[-25 -27 -69  51] : k608
[-48  53  40 -19] : k798
[-27 -25  52 -69] : k971
perm: [-25 -69 -27  51]  k608
perm: [-19  40  53 -48]  k798

[-18 -44 -14 -28   6  23  33 -18  38   0 -26   7  63 -62] = k135
[  3 -55 -41   8   7 -37  50 -19  74 -22 -45  24 -11  37] = k389
[-10  15 -23 -40  54  10  28  42  40 -40 -32 -29  17 -22] = k512
[-32  17  -3 -78 -20  53  26 -19  64 -54 -38 -31   8 -23] = k371
[ -3  -5  68 -64 -29 -24  11  44 -25 -51  -2  49 -38  49] = k122
[-26 -16 -21 -51  46 -23  28 -11  86 -50 -37 -64  -6 -35] = k440
[-51 -37  44 -24  -3 -25  49  68  49 -64  -5  11  -2 -29] = k259
[-14 -28 -26   6  63  33 -17  38   0  23   7 -62 -18 -44] = k668
[-24   8 -20  17  64 -19  26 -54 -32  53  -3 -78 -38 -31] = k821
[-18 -44 -14 -28   6  -8  33 -18  38   0 -26   7  63 -62] = k99
[-42   2 -49 -10 -30 -33 -25 -32  52 -13 -19 -11   7 -13] = k80
perm: [-44 -62   7  63   0 -14  23  33 -18   6 -26  38 -18 -28]  k135
perm: [-23   8 -31 -38 -54  64 -19  26  53 -20 -78  -3  17 -32]  k371
perm: [-29  -2  11  -5 -64  49  68  49 -25  -3 -24  44 -37 -51]  k259

[ 15  -2 -13  59   2   7 -23   7  -6   2  -5  13   6  -3  -9  -5   2  12
 -11  -2  -9   5   1  -2  17  -1   0 -19   5  -1 -94  14  -8   8  -1  -4
  -1  14  -7 -12   2   3  -9   8   5 -24   2   3 -27  -1  10   1   2   4
 -10  -1   1  -4 -14  12  -4] = k496
[ -8  18   5  17  13   2  -5 -11  -7 -15  12 -15   9  17  -7   8  -2   1
 -14 -16  -6  -5   5 -15  18  13  -3 -37  -7   6 -37 -70  13  26   8   5
  11 -11  -3  -1   0   4  15   3  -5 -13  -9   5   3  -6   6   8  -9  -1
 -11   0   4  -5  -1   3   2] = k148
[ -8  -3 -19  58   9   0  18  -4   5  -1 -15  -1  -4   4  14  -4   7  18
   9   0 -15   6   1  -8  -7   8  -1   7 -29  -6 -66 -29   8 -33   9 -33
 -43  -3  15 -12  -3  11  -6  17   2   0  -1 -14 -20 -12  -3   9  -3   3
  -6   1  -2  11  -4   7   6] = k363
[ -7   4   1 -13 -10 -15 -21   8   3  -8   2  -3   3  -5 -16  18  12   0
  31  10   2  14   7  37  26 -10 -11   1  -1 -15  10   2  19  -4 -25 -12
 -25 -52  -5  28  -7  -3  -2   4  15   7  13 -23  -4  -3   0 -14 -33  -2
   1  35   7  -7  -8  -5  -6] = k662
[ -3  10  -9 -13  10 -18   9   6   9  17  -5  -1  -1 -16 -19   7  10  19
   7  -3   7 -12   0  -6 -18  -5   8  10  -6  14  -8   2   5  12  -9 -34
   1  -7  13   6  -6  10   6  11  -1 -27  -9   0  23   9  -4   2   2  -8
  -3  -2   4   7 -27  -6 -10] = k626
[-21  -3  10  -5  14  27   1  13 -33 -15  -8  -8  18  -2  -7 -25  -2  -7
  10 -15   7   1   2 -16 -23  31  -3 -25  37   3   1 -52   3  28   4   7
  12  -1 -10   2   7   0  -6  35   2  -7 -13  -3  19  15  -4 -12 -14   0
   4 -11  -5  -4 -10  -5   8] = k675
[ 10  -1   7 -12 -10 -21 -17 -13  10   2 -21  -8 -18   2  -4 -22   8  -7
   0  -1 -22   1  29  20  -7  23  16 -16  -3   2  86  55  13   1  -6   8
  16  -2   8  -3   6   4   8  26   1 -36  -3 -14  10 -15   6 -17   1   2
  12  -1  -4  -8  -9  -6   3] = k111
[-20   9   7  56  -6   0  -9  -6  11   4  13   2   5   3  -6   0  -1   3
  15  10  -3  -2 -13  -6 -19 -10  11  11 -11  -8 -17   0  -6  19  -3   5
   8   3  -4  -4  -4   0   3   8   3 -10  -5   5  -4  -3 -10  20 -12   7
  12  -2   6  -5  -2  -1  -9] = k457
perm: [ 12 -21  -5  10  -8   2 -13  15   2   2  -7   7   8  10 -25   1  -2   4
  18  -7  -7 -52  -4  27  31  -5   0  -4 -11   1   4  35  -6 -10  -1 -15
 -15  28   7  -3  37 -25   7 -16  -3 -23  -3  13  19  -5   1  -8  14  -2
 -10 -12   3 -33   3 -14   0]  k675
perm: [-36 -22 -22 -21 -21 -18 -17 -17 -16 -15 -14 -13 -12 -10  -9  -8  -8  -7
  -7  -6  -6  -4  -4  -3  -3  -3  -2  -1  -1  -1   0   1   1   1   1   2
   2   2   2   3   4   6   6   7   8   8   8   8  10  10  10  12  13  16
  16  20  23  26  29  55  86]  k111

[  5  -6  11  62  75  50   5   8   1  -4  12  15   2  -4   0   1  -5  -1
  -5  -5  -6  -6  -4  -7  -6   9  11   2  -7   0  -2  -4   5  -5  12  -3
   3  -7   4   3   3   3   6   0  -3 -10   3   2   5  -3  13   0   5  -1]  k533
[ 13 -15  -4  11  -2  -1 -10  -7   2  -3   9  14   0  -3  -2  -1  -6  -2
  -6  -4  -8  -5  -2 -44  -6   9  10   2  -6  -3  -2  -4   6  -5  12  -2
   2 -45   4   4   3   3   6  -1  -1 -15   3   5   6   1  35 -28  80  38]  k555
[ 7 -1 -1 -5  3  4  3 -2 86  4 -8 -6  2 14 -1 -7 -5 -2 34 12  3 30 -9 -3
  4 -4 -5 -1  0  9 10 -4  0 -5 -6  0  0  1 -3  6 -2 -1 10 11  4 -6  3 10
 -7  6  0 61 13 -5]  k157
[ 4 -7 -5 12 -4  0 -9  5  0 -5 12 13  2 -3  3  1 -6 -1 -5 -5 -7 -4 -4 -4
 -8  9 11  2 -7 -3 -1 -4  6 -4 12 -2  4 -8 23 61 80 45 17  1 -1  2  3  3
  7 -4 12 -2  5 -2]  k689
[-6 -6 -5 61  0 -9  0  7 11  9  4 12  0  3 -4 -2 13  2 -1 -5 30 14 -5 -1
 -6  6 10  4  0 -7 -1 10 -1  1  4  0 -8 -3  3  4 -5  3  3  6 -5 86 -2 -4
 -2 -6 -3 34  9 -1]  k695
[ 3 -3 -5 11 -3 -1 -7  4  0 -5  9 15  2 -3  5 -1 -5 -3 -4 -5 -5 -5 -2 -6
 -7  9 10  1 -7  0 12 45 80 48 27  2  4 -8  5  1  4  3  5 -1 -2 -4  3  4
  6 -3 13 -2  5 -1]  k252
[ 4 -5 -4 12 -3 -1 -8  4  0 -4  9 15  1 -2  4 -1 -6 -2 -5 -4 -7 -6  0 -6
 -7 13 33 64 67 37  7 -3  5 -5 13 -2  3 -7  4  4  4  3  6  0 -1 39  4  3
  8 -4 12 -1  5 -1]  k645
[ 6 -5 -3 11 -2  0 -8  9 19 51 87 62 14 -1  0  0 -6 -2 -5 -5 -7 -4 -2 -6
 -7  9 13  1 -7 -3 -2 -5  5 -4 13 -3  3 -7  3  2  3  3  5 -1 -1 10  4  4
  6 -4 13 -1  5  0]  k183
[ 2 -5 -5 13 -5  0 -9  6  0 -4 11 15  2 -2 -6  1 -6 -2 -5 -6 -7 -5 -3 -5
 -6  9 10  2 -7 -3 -2 -5  6 -4 12 -2  3 -7  3  2  3  3  9 21 58 33 78 44
 15 -2 14 -2  5  1]  k824
[ 11 -24  68  79  24   5 -10   1   0  -4  10  15   0  -3   1   1  -8  -1
  -5  -4  -9  -4  -2 -22  -7   9  11   2  -6  -1   0  -4   4  -4  11  -1
   2   5   5   3   4   3   7   1  -3  -9   2   3   6  -3  13  15   4   0]  k30
[ 4 -5 -4 13 -3 -1 -9  6  0 -5 10 14  0 -3  0  1 -6 -1 -5 -5 -8 -5 -2 -6
 -7  9 10  2 -6 -2 -1  0 30 61 86 34 10 -6  4  3  4  3  6  0 -2 11  3  3
  7 -4 12 -1  4 -1]  k443
perm: [ 0 30 -7 -2 -3  0  0 -8  3 10 12 61  4 -3 -1 -5 -6  1 13  0 10  9 -1  2
 -4 -6  4 -2 14  3 -5 11 -6 -1 -5 -1  6 -9  3 10 -6 -1  3  4  0  6 -5 86
 -4  7 -2  4 -5 34]  k443
perm: [-9 -8 -7 -6 -6 -6 -6 -5 -5 -5 -5 -5 -4 -4 -3 -3 -2 -2 -2 -1 -1 -1 -1 -1
  0  0  0  0  0  1  2  3  3  3  3  4  4  4  4  6  6  7  9 10 10 10 11 12
 13 14 30 34 61 86]  k443
perm: [  4   0  11 -24  68  79  24   5 -10   1   0  -4  10  15   0  -3   1   1
  -8  -1  -5  -4  -9  -4  -2 -22  -7   9  11   2  -6  -1   0  -4   4  -4
  11  -1   2   5   5   3   4   3   7   1  -3  -9   2   3   6  -3  13  15]  k30

[ -18  -54 -115  -46  -41] = k82
[ -18 -116  -41  -54  -46] = k632
[ -18  -41  -54  -46 -114] = k333
perm: [-114  -54  -46  -41  -18]  k333
perm: [-115  -54  -46  -41  -18]  k82
perm: [ -54 -115  -46  -41  -18]  k82
perm: [-115  -46  -41  -18  -54]  k82
perm: [-116  -54  -46  -41  -18]  k632
perm: [ -18  -54  -41 -115  -46]  k82

[ 13  69  34 -25  29  26]  k969
[ 36 -86 -71 -39 -10 -22]  k258
[ 26  70  29 -25  34  13]  k704
[  12  -76 -115   36  -61   -6]  k521
[  24  -86 -105   -6  -42  -10]  k97
[-71  36 -85 -39 -22 -10]  k571
perm: [  12   36   -6 -115  -61  -76]  k521
perm: [ 26 -25  29  34  13  69]  k969
perm: [-86 -71 -39 -22 -10  36]  k258

[ 10 -35  80   1  24  93   1 108  21 106  34 -30   6 -99 -21  12] -> k161
[  7  10  21 -21  93  34 -99 108  80  24   1 -35 -30  12   1 106] -> k499
[ -9  13  18   2  65  48 -97  75  58  42  29 -48  -6  -5   9 101] -> k473
[ 34  80 -35  93  10 -99   2  12  21   6  24   1 106 108 -30 -21] -> k91
perm: [ 24 -21  21  12  93  80 -99 -35  10 -30   1   7 108   1  34 106]  k499
perm: [-99 -35 -30 -21   1   1   6  10  12  21  24  34  80  93 106 108]  k161
perm: [-21  34  80 -35  93  10 -99   2  12  21   6  24   1 106 108 -30]  k91

[-18 -26  49 -47  -9 -63 -18 -46   1 -28   7  56 -38  27] : k441
[ 12 -19  36 -44 -22 -21 -30 -22   0  -1 -15  42   7   8] : k590
[  1  46 -39 -50   0  -3   8  64  15 -11 -10  34  30  33] : k343
[-10   1  -3  15 -11  34  30  34  64  45 -39 -50   0   8] : k117
[ -2 -12  34 -49  -8 -12 -56 -13  22 -21  23  32 -36  22] : k538
[ 42  10  32  -6 -55  -7 -37 -54 -13   8 -19  69  88  13] : k656
[ 33  15  34  -3 -50  30 -39 -11   1   0   8  45  64 -10] : k517
perm: [ 22 -36  32  23 -21  22 -13 -56 -12  -8 -49  34 -12  -2]  k538
perm: [ 64 -10  33  15  34  -3 -50  30 -39 -11   1   0   8  45]  k517
perm: [-50 -39 -11 -10  -3   0   1   8  15  30  33  34  45  64]  k517
perm: [  8   7  42 -15  -1   0 -22 -30 -21 -22 -44  36 -19  12]  k590

[ -8 -11 -13 -13 -29  -2  26  -8 -20  21 -21  -9  18  59  10   0 -17  10
  25  13 -57  23  20 -38  24  -2   5  -9 -34  -1 -29   0 -14  35  10  53
   8  -4  39  -3 -14  59 -11  -9  31  -1  -3  -5 -20 -16 -16  24  11  20
 -51  -8  13  30]  k515
[ 53  39 -29  11 -51 -13 -20  -9  10  10 -11  21  35  24 -13  30 -17  25
 -14  23   6 -20 -14  59  -5  13  13  -9 -21   8  -3  -8  -9 -11 -57   0
  18  -1  -1  20  -4  -2 -16 -29  -2  -8   0  20  31 -34  -8  -3 -16 -38
  10  59  24  26]  k950
[ -8 -10 -12 -12 -27   6  25  -7 -19  20 -20  -8  17  55   9   0 -16  10
  23  12 -57  21  19 -35  22  -2   5  -9 -31  -1 -27   0 -13  33  10  49
   7  -4  36  -3 -13  55 -10  -8  29  -1  -3  -4 -20 -15   5  23  10  18
 -51  -8  13  28]  k208
perm: [ 10  59  24  26  53  39 -29  11 -51 -13 -20  -9  10  10 -11  21  35  24
 -13  30 -17  25 -14  23   6 -20 -14  59  -5  13  13  -9 -21   8  -3  -8
  -9 -11 -57   0  18  -1  -1  20  -4  -2 -16 -29  -2  -8   0  20  31 -34
  -8  -3 -16 -38]  k950
perm: [-16  24  11  20 -51  -8  13  30  -8 -11 -13 -13 -29  -2  26  -8 -20  21
 -21  -9  18  59  10   0 -17  10  25  13 -57  23  20 -38  24  -2   5  -9
 -34  -1 -29   0 -14  35  10  53   8  -4  39  -3 -14  59 -11  -9  31  -1
  -3  -5 -20 -16]  k515
perm: [ 26  24  59  10 -38 -16  -3  -8 -34  31  20   0  -8  -2 -29 -16  -2  -4
  20  -1  -1  18   0 -57 -11  -9  -8  -3   8 -21  -9  13  13  -5  59 -14
 -20   6  23 -14  25 -17  30 -13  24  35  21 -11  10  10  -9 -20 -13 -51
  11 -29  39  53]  k950

[  -1    7    4 -110] : k375
[   7   -1    5 -110] : k401
[-35 -82  29  36] : k277
perm: [-110    5   -1    7]  k401
perm: [-110   -1    7    4]  k375
perm: [-110    4    7   -1]  k375
perm: [ 36 -35  29 -82]  k277
perm: [   7 -110    5   -1]  k401

[ 53 -65  36 -24  42  90]  k582
[-23  42  53  90 -65  36]  k925
[ -63  -25  -71   -2 -100   20]  k155
[-71 -25 -99  20  -2 -63]  k934
[ 82  17  25  42 -31 -97]  k164
[-28 -11 -42 -77  96  32]  k270
[ 82 -76  25  42 -31 -97]  k562
perm: [-65 -23  36  42  53  90]  k925
perm: [ 42  90  53 -65  36 -24]  k582
perm: [-65  36 -23  42  53  90]  k925
perm: [ -71  -63   -2  -25 -100   20]  k155
perm: [ 42  25 -97 -31  82 -76]  k562

[-50  67  70 -51 -95 -89 -15 -18] -> k902
[-94  70 -15 -50  67 -89 -51 -18] -> k731
[ 83  90 -73 -40 -42 -73 -28  63] -> k118
[-94 -51 -15  70  67 -50 -18 -89] -> k844
perm: [-95 -89 -51 -50 -18 -15  67  70]  k902
perm: [-42 -73 -28  63  83  90 -73 -40]  k118
perm: [-18 -15 -89 -95 -51  70  67 -50]  k902
perm: [ 63 -28 -73 -42 -40 -73  90  83]  k118
perm: [-73 -73  63 -42 -28 -40  83  90]  k118
perm: [-50 -95 -15 -51  70  67 -89 -18]  k902

[ -1  55 -32  58 -63 -79 -13] : k240
[ 42   8 -81 -33 -68 -23 -26] : k396
[-50 -76 -43 -42  15 -31  56] : k167
[-34 -49 -36  45  35 -11 -91] : k941
[-32  -1 -13  55  56 -63 -79] : k793
[-50 -76 -43 -42  58 -20  32] : k310
[ 57 -63 -13  55  -1 -32 -79] : k883
[ -5   4 -70  -6 -54 -10  15] : k25
perm: [-13  55  56 -63 -79 -32  -1]  k793
perm: [ -1 -32 -79  57 -63 -13  55]  k883
perm: [-79 -63 -32 -13  -1  55  57]  k883

[ 20   6 -28   3   2  35 -13 -12 -76   7  16  21  33 -22 -17 -51 -59  -1
   9 -62 -13  16 -19 -48  46  -3] -> k630
[ 53 -11  -9  21  25  -1   5  12 -35 -38 -12 -46  35 -20   5 -25 -41   2
  -1  -1  12   0 -13   0   0  -3] -> k448
[-17  -7 -21  32   4  45  22   9  18  57 -16   9 -45 -19 -57 -46   6  -2
  39  16  10 -34 -31  43 -30 -60] -> k488
[-37 -12  44 -54 -17  54  40 -43 -68  48  58  68 -13   5  -7 -27  21 -45
 -34 -35  -4  58  -5 -27   5   1] -> k504
[-34 -13 -68  -5 -43   5  40   5 -54  44  58  -4 -17 -34  68  48 -45  54
 -27  58  -7 -27  21 -37 -12   1] -> k429
[  5 -17  68 -54  -4  44   5 -35  21 -27 -12 -27  58  58  -5  -7 -45  40
  48 -68 -37 -13 -34 -43  54   1] -> k410
[ 53 -46 -41 -19  -2 -25 -29 -76  12   5  30 -20  34  35  21  40  -9 -41
  25 -11   2   5 -12  11 -35 -38] -> k671
perm: [ -5 -43   5  40   5 -54  44  58  -4 -17 -34  68  48 -45  54 -27  58  -7
 -27  21 -37 -12   1 -34 -13 -68]  k429
perm: [-31  43 -30 -60 -17  -7 -21  32   4  45  22   9  18  57 -16   9 -45 -19
 -57 -46   6  -2  39  16  10 -34]  k488
perm: [-17 -30  -2 -34   4  39  45  -7 -60 -46 -57   6 -19 -16  18  22  10  43
   9   9 -31  57 -21  32 -45  16]  k488
perm: [-12  -4 -37  -5  58 -27  40  48  58   5  54   1 -34  44 -17 -43   5  -7
  21  68 -27 -13 -34 -54 -45 -68]  k429

[  80  -90  -32   41 -109   37   48   79   74  103   30  105   14  -54
   10   56   66 -100   98  -86    4   61  101  -48  -79] = k344
[ -32    0  -95   80  -26   38  -71  -60  -70  -92   -6   48  -55  -74
   61  -99   89 -105   73   59   39   83   91  -13  -80] = k989
[  29 -104   -6  -95   23   90  104   59   38  -33  -18  -74   30   57
   69   12  -57  106   67  -54  -37   51  -62 -108   58] = k812
[  12   23 -108   51  -18  -57  -37   59  -95  106   57   57 -104  104
   29   30  -62   90  -33   67  -74  -54   38   -6   69] = k545
[  74   30   66  -90   14  -48   37  103   10   48   79    4  -86  -79
 -100   80  -32  104   61  -54   56  101   98 -109   41] = k367
[  30   98   48  -90   80   14   10   41   37 -109  -48 -100    9  -32
    4  -79   74  104  -86   66  101   79  102  -54   61] = k787
[  48   30   98 -109   10  -79   41    9  104   61 -100  -32    4   14
  -86  -54   66  -48  -90   36   80   74  101  102   79] = k952
[  74   30   66  -90   14  -48   37  103   10   48   79    4  -86  -79
 -100   80  -32  104   61  -54    9  101   98 -109   41] = k697
perm: [-108 -104  -95  -74  -62  -57  -54  -37  -33  -18   -6   12   23   29
   30   38   51   57   58   59   67   69   90  104  106]  k812
perm: [-108   51  -18  -57  -37   59  -95  106   57   57 -104  104   29   30
  -62   90  -33   67  -74  -54   38   -6   69   12   23]  k545
perm: [-109 -100  -90  -86  -79  -54  -48  -32    4    9   10   14   30   37
   41   48   61   66   74   79   80   98  101  103  104]  k697
perm: [  98   48  -90   80   14   10   41   37 -109  -48 -100    9  -32    4
  -79   74  104  -86   66  101   79  102  -54   61   30]  k787
perm: [ -33   67  -74  -54   38   -6   69   12   23 -108   51  -18  -57  -37
   59  -95  106   57   57 -104  104   29   30  -62   90]  k545
perm: [  56  101   98 -109   41   74   30   66  -90   14  -48   37  103   10
   48   79    4  -86  -79 -100   80  -32  104   61  -54]  k367

[ 43  13   7 -21  49 115  22]  k906
[  7 -34 115  43 -21  49  12]  k110
[-34   6 115  43  13   7  49]  k24
[ 49 115   7 -34  43  13   7]  k549
[ 13   8 -34   7 115  49  44]  k814
perm: [  7  49 115   7 -34  43  13]  k549
perm: [ 49 -34   6 115  43  13   7]  k24
perm: [ 43  13   7  49 115   7 -34]  k549
perm: [  7  43  12 -21  49 115 -34]  k110
perm: [ 49   7  13  43 115   6 -34]  k24
perm: [-34  44  13   7  49 115   8]  k814
perm: [  7  13  43 -34   7 115  49]  k549

